[[112 145]
 [154 143]]
->
[145 154]

[[119 132 125 151]
 [122 131 124 146]
 [120 133 122 148]
 [137 141 114 134]]
->
[151 124 133 137]

[[104 151 139]
 [152 107 115]
 [146 111 117]
 [112 148 138]]
->
[139 107 146]

[[105 122 138 127]
 [107 135 133 131]
 [152 116 127 117]]
->
[127 133 116]

[[110 108 150]
 [108 104 154]
 [111 106 150]
 [143 141 111]
 [113 104 150]]
->
[150 104 111]

[[ 99 149]
 [140 115]
 [100 155]
 [109 145]
 [149 100]]
->
[149 140]
---
[[105 104 146 104]
 [150 149 121 148]
 [112 112 143 113]
 [150 149 114 148]]
->
[[150 112 150 105]
 [149 112 149 104]
 [114 143 121 146]
 [148 113 148 104]]

[[131 127 129 130 131 132 134 125]
 [125 129 125 126 131 132 129 126]
 [126 128 114 125 119 127 124 133]
 [132 129 126 126 126 136 129 132]
 [130 128 124 136 127 127 121 128]
 [123 128 113 129 125 124 126 131]
 [129 130 149 128 118 126 140 131]
 [129 127 136 128 128 130 126 131]
 [134 129 102 119 128 129 137 125]
 [125 131 125 123 126 135 117 127]
 [127 127 118 125 120 128 127 133]
 [126 124 109 130 123 131 124 133]]
->
[[126 127 125 134 129 129 123 130 132 126 125 131]
 [124 127 131 129 127 130 128 128 129 128 129 127]
 [109 118 125 102 136 149 113 124 126 114 125 129]
 [130 125 123 119 128 128 129 136 126 125 126 130]
 [123 120 126 128 128 118 125 127 126 119 131 131]
 [131 128 135 129 130 126 124 127 136 127 132 132]
 [124 127 117 137 126 140 126 121 129 124 129 134]
 [133 133 127 125 131 131 131 128 132 133 126 125]]

[[129 125 124 121 123 119 128]
 [126 125 128 125 144 133 132]
 [129 128 127 125 125 122 130]
 [129 123 113 127 124 146 119]
 [131 113 101 125 123 155 136]]
->
[[131 129 129 126 129]
 [113 123 128 125 125]
 [101 113 127 128 124]
 [125 127 125 125 121]
 [123 124 125 144 123]
 [155 146 122 133 119]
 [136 119 130 132 128]]

[[119 137 126 124 144]
 [123 139 135 157 133]
 [117 119 130 156 132]
 [122 132 129 125 132]]
->
[[122 117 123 119]
 [132 119 139 137]
 [129 130 135 126]
 [125 156 157 124]
 [132 132 133 144]]

[[143 126 151 131 154 127 124 145 111 138 137 129 111 153 126]
 [102 145 120 154 112 130 138 105 141 127 142 124 151 136 136]
 [136 114 146 131 149 120 116 115 133 142 146 141 106 123 132]
 [120 124 134 150 109 109 113 107 138 139 109 117 132 108 144]
 [143 133 110 114 145 133 139 118 149 147 151 114 124 116 126]
 [151 108 148 133 148 108 103 151 126 132 142 148 128 142 140]]
->
[[151 143 120 136 102 143]
 [108 133 124 114 145 126]
 [148 110 134 146 120 151]
 [133 114 150 131 154 131]
 [148 145 109 149 112 154]
 [108 133 109 120 130 127]
 [103 139 113 116 138 124]
 [151 118 107 115 105 145]
 [126 149 138 133 141 111]
 [132 147 139 142 127 138]
 [142 151 109 146 142 137]
 [148 114 117 141 124 129]
 [128 124 132 106 151 111]
 [142 116 108 123 136 153]
 [140 126 144 132 136 126]]

[[127 112 125 134 138 127 129]
 [106 119 125 138 130 129 136]]
->
[[106 127]
 [119 112]
 [125 125]
 [138 134]
 [130 138]
 [129 127]
 [136 129]]
---
[[126 124 132 118 127 129]
 [130 128 128 146 132 127]
 [124 129 130 104 133 132]
 [130 123 130 148 125 128]]
->
[[124 129 130 104 133 132]
 [130 128 128 146 132 127]
 [126 124 132 118 127 129]
 [130 123 130 148 125 128]]

[[119 127 132 123 128 139 130 127 123 142 134]
 [131 120 120 128 129 126 116 136 125 128 126]
 [122 132 133 156 124 138 124 122 134 120 117]
 [114 115 119 158 119 145 121 133 127 133 128]
 [123 125 125 141 127 134 130 126 136 122 118]
 [128 129 136 113 125 126 129 135 128 144 138]]
->
[[122 132 133 156 124 138 124 122 134 120 117]
 [128 129 136 113 125 126 129 135 128 144 138]
 [119 127 132 123 128 139 130 127 123 142 134]
 [123 125 125 141 127 134 130 126 136 122 118]
 [131 120 120 128 129 126 116 136 125 128 126]
 [114 115 119 158 119 145 121 133 127 133 128]]

[[122 117 129 123 122 125 126 122 119 135 132]
 [119 136 157 136 124 131 133 128 113 130 115]
 [132 149 149 130 120 125 124 133 130 127 127]
 [132 145 130 144 126 132 137 129 115 125 132]
 [141 101 115 125 142 130 119 139 144 131 134]
 [121 130 125 110 135 111 131 126 149 130 139]
 [152 134 130 126 125 137 127 132 115 130 129]]
->
[[132 149 149 130 120 125 124 133 130 127 127]
 [132 145 130 144 126 132 137 129 115 125 132]
 [119 136 157 136 124 131 133 128 113 130 115]
 [152 134 130 126 125 137 127 132 115 130 129]
 [121 130 125 110 135 111 131 126 149 130 139]
 [122 117 129 123 122 125 126 122 119 135 132]
 [141 101 115 125 142 130 119 139 144 131 134]]

[[135 151]
 [123 136]
 [138 142]
 [141 147]]
->
[[135 151]
 [141 147]
 [138 142]
 [123 136]]

[[102  98 115 109]
 [139 132 134 131]
 [134 141 131 136]]
->
[[134 141 131 136]
 [139 132 134 131]
 [102  98 115 109]]

[[129 122 119 118 127 139 121 124 132 130 130 132 127]
 [121 133 142 123 125 132 127 112 125 125 108 130 138]
 [121 127 126 133 123 121 154 114 130 124 155 127 122]]
->
[[121 133 142 123 125 132 127 112 125 125 108 130 138]
 [121 127 126 133 123 121 154 114 130 124 155 127 122]
 [129 122 119 118 127 139 121 124 132 130 130 132 127]]

[[119 109 123 143]
 [117 147 124 150]
 [106 101 124 148]
 [120 110 122 133]
 [127 144 124 111]
 [146 148 129 140]
 [140 130 137 142]
 [130 113 132 134]]
->
[[146 148 129 140]
 [117 147 124 150]
 [127 144 124 111]
 [140 130 137 142]
 [130 113 132 134]
 [120 110 122 133]
 [119 109 123 143]
 [106 101 124 148]]

[[152 136 119 110 138]
 [150 153 119 106 158]
 [138 145 118 104 151]
 [150 134 120 115 137]
 [140 143 118 103 148]
 [138 130 130 104 140]]
->
[[150 153 119 106 158]
 [138 145 118 104 151]
 [140 143 118 103 148]
 [152 136 119 110 138]
 [150 134 120 115 137]
 [138 130 130 104 140]]
